Below is a small trained network, with its code and all its weights. Each question gives an input and a class and asks what happens when units are switched off, that is, made to give their printed mean instead of their output.

import numpy as np


def w(rows, s, z=0):
    codes = np.array(rows[::2]) - 128.0
    scale = np.full(codes.shape[1], s)
    scale[-1] = z or s
    return codes * scale


def norm(h):
    return h / np.sqrt((h * h).mean(-1, keepdims=True) + 1e-5)


def f(y):
    return np.maximum(y, 0)


def log_softmax(a):
    a = a - a.max(-1, keepdims=True)
    return a - np.log(np.exp(a).sum(-1, keepdims=True))


def net(x, mask):
    res = np.array(x, float).reshape(1, 5) / 4 @ E
    u = 0
    for l in range(3):
        y = f(norm(res) @ A[l][:, :-1].T + A[l][:, -1])
        res = res + np.where(mask[u : u + 12], y, B[l][:, -1]) @ B[l][:, :-1]
        u += 12
    return log_softmax(norm(res)[-1] @ U[:, :-1].T + U[:, -1])


A, B = {}, {}
E = w([
[170,109,101,71,70],'x0',
[196,164,178,253,69],'x1',
[128,130,128,128,128],'x2',
[138,125,203,75,139],'x3',
[82,167,145,119,71],'x4',
],0.0072)
A[0] = w([
[141,32,131,163,133,93],'L0N0',
[19,125,62,173,39,108],'L0N1',
[204,107,169,96,100,227],'L0N2',
[108,1,136,48,172,188],'L0N3',
[151,223,168,203,202,89],'L0N4',
[206,88,61,139,139,181],'L0N5',
[59,162,193,171,161,171],'L0N6',
[116,169,192,110,177,95],'L0N7',
[226,101,105,160,23,151],'L0N8',
[167,158,200,113,171,2],'L0N9',
[147,180,31,131,83,196],'L0N10',
[146,40,190,97,88,129],'L0N11',
],0.0066,0.0025)
B[0] = w([
[164,247,81,159,147,157],'L0N0',
[172,214,117,102,195,211],'L0N1',
[182,121,209,105,104,230],'L0N2',
[126,88,117,99,78,251],'L0N3',
[102,12,113,89,97,213],'L0N4',
[194,198,137,106,87,209],'L0N5',
[92,46,100,61,55,206],'L0N6',
[158,113,241,177,126,168],'L0N7',
[102,80,89,92,97,252],'L0N8',
[109,201,168,130,149,156],'L0N9',
[150,138,191,2,105,217],'L0N10',
[133,201,100,114,115,190],'L0N11',
],0.0051,0.0045)
A[1] = w([
[78,135,234,94,120,81],'L1N0',
[116,166,20,168,119,170],'L1N1',
[50,86,150,180,164,94],'L1N2',
[59,78,86,101,156,5],'L1N3',
[105,141,173,186,136,114],'L1N4',
[33,175,158,132,63,53],'L1N5',
[181,82,143,169,100,139],'L1N6',
[189,197,92,153,101,87],'L1N7',
[8,102,167,200,232,245],'L1N8',
[110,135,148,117,105,81],'L1N9',
[254,41,104,127,238,149],'L1N10',
[205,163,205,95,101,88],'L1N11',
],0.0098,0.0031)
B[1] = w([
[186,148,122,141,208,208],'L1N0',
[254,82,191,76,227,180],'L1N1',
[122,130,82,86,42,161],'L1N2',
[49,80,172,151,175,168],'L1N3',
[146,121,131,104,131,150],'L1N4',
[72,180,89,102,162,181],'L1N5',
[40,118,115,108,129,199],'L1N6',
[93,117,161,161,158,188],'L1N7',
[220,123,62,40,4,192],'L1N8',
[126,178,95,110,102,150],'L1N9',
[27,242,129,101,111,213],'L1N10',
[110,98,96,111,138,253],'L1N11',
],0.0081,0.0063)
A[2] = w([
[152,173,169,182,115,209],'L2N0',
[8,4,90,117,123,130],'L2N1',
[64,62,204,248,52,116],'L2N2',
[181,115,175,117,198,157],'L2N3',
[88,79,86,9,166,252],'L2N4',
[153,115,145,206,53,62],'L2N5',
[99,221,137,116,162,126],'L2N6',
[121,121,195,70,115,124],'L2N7',
[156,174,159,147,80,249],'L2N8',
[100,255,96,141,195,79],'L2N9',
[189,150,191,128,159,209],'L2N10',
[192,144,174,110,206,44],'L2N11',
],0.0089,0.002)
B[2] = w([
[125,119,137,69,248,136],'L2N0',
[86,148,221,216,116,162],'L2N1',
[27,98,162,233,155,145],'L2N2',
[231,69,101,177,169,150],'L2N3',
[151,102,159,255,130,252],'L2N4',
[83,83,131,117,133,137],'L2N5',
[193,233,161,140,141,164],'L2N6',
[121,145,50,163,108,181],'L2N7',
[45,88,86,146,227,151],'L2N8',
[102,207,122,145,64,159],'L2N9',
[197,58,131,117,176,150],'L2N10',
[179,138,124,169,130,150],'L2N11',
],0.0063,0.013)
U = w([
[46,56,158,137,151,96],'0',
[158,88,79,52,8,82],'1',
[117,242,119,85,116,73],'2',
[220,105,134,78,203,76],'3',
[161,139,139,166,65,253],'4',
],0.016,0.0041)

Each question gives the input, the list of numbers given to net, and the class t.
The units are the neurons (one row each of A and B). Each row of codes is followed by its name. A weight is (code - 128) times the scale printed after its matrix; where a second scale follows, it is the last column's (A, B and U).
mask holds one flag per neuron, layer by layer. A switched-off neuron (its flag False) gives its mean, the last column of its row in B, instead of its output. The means were averaged over made-up inputs and are rounded, as every weight is.
A unit's drop is (log p(t) with every unit on - log p(t) with that unit switched off) / (log p(t) with every unit on - log p(t) with every unit switched off).
The circuit of an input: a set's keep is (log p(t) with only the set's units on - log p(t) with every unit switched off) / (log p(t) with every unit on - log p(t) with every unit switched off). Starting from the 12 units with the biggest drops (on a tie, the unit counted first), units are removed one at a time, each time the one whose removal leaves the highest keep (on an exact tie, the one counted first), for as long as the keep stays at least 0.8.
circuit, biggest first: the units of the circuit, biggest drop first
k most important neurons: the k neurons with the biggest drops, biggest first
k most important neurons of layer l: the k neurons of layer l with the biggest drops, biggest first
input [2,-3,6,-6,5], class 3: most important neuron	[L0N1]
input [7,3,4,-6,8], class 2: circuit, biggest first	[L0N1; L2N4]
input [5,-7,1,2,-6], class 0: circuit, biggest first	[L2N4; L1N8; L1N0]
input [3,3,2,-3,-3], class 0: circuit, biggest first	[L1N8; L1N6]
input [8,4,1,6,-4], class 1: 4 most important neurons	[L1N1; L0N8; L0N2; L2N1]
input [2,7,-2,5,-8], class 2: circuit, biggest first	[L1N10; L2N4]
input [4,-1,7,3,0], class 4: 2 most important neurons	[L1N8; L2N4]
input [-7,7,0,-5,-1], class 0: circuit, biggest first	[L2N2; L2N8]
input [6,6,1,-5,-7], class 2: 3 most important neurons	[L1N10; L1N6; L2N4]
input [0,0,-4,-4,-5], class 2: 3 most important neurons	[L1N10; L2N9; L0N11]
input [8,-8,-7,-6,4], class 0: circuit, biggest first	[L1N8; L2N1]
input [3,-2,-7,0,1], class 4: 3 most important neurons of layer 1	[L1N8; L1N1; L1N2]
input [8,8,4,7,7], class 0: 4 most important neurons	[L1N8; L2N8; L1N10; L1N1]
input [-7,-5,-7,-3,5], class 1: circuit, biggest first	[L1N8]
input [-8,-5,0,-6,-8], class 1: 2 most important neurons	[L1N8; L1N2]
input [8,7,-8,1,-4], class 1: 2 most important neurons of layer 0	[L0N8; L0N5]
input [-5,-2,4,-1,5], class 1: circuit, biggest first	[L1N8; L0N5]
input [4,5,1,5,-6], class 2: 2 most important neurons	[L1N10; L1N1]
input [-6,6,5,1,4], class 0: 2 most important neurons	[L0N6; L1N6]
input [0,0,5,-7,-1], class 3: circuit, biggest first	[L1N1]
input [-6,5,2,-3,-7], class 2: 3 most important neurons of layer 0	[L0N5; L0N0; L0N3]
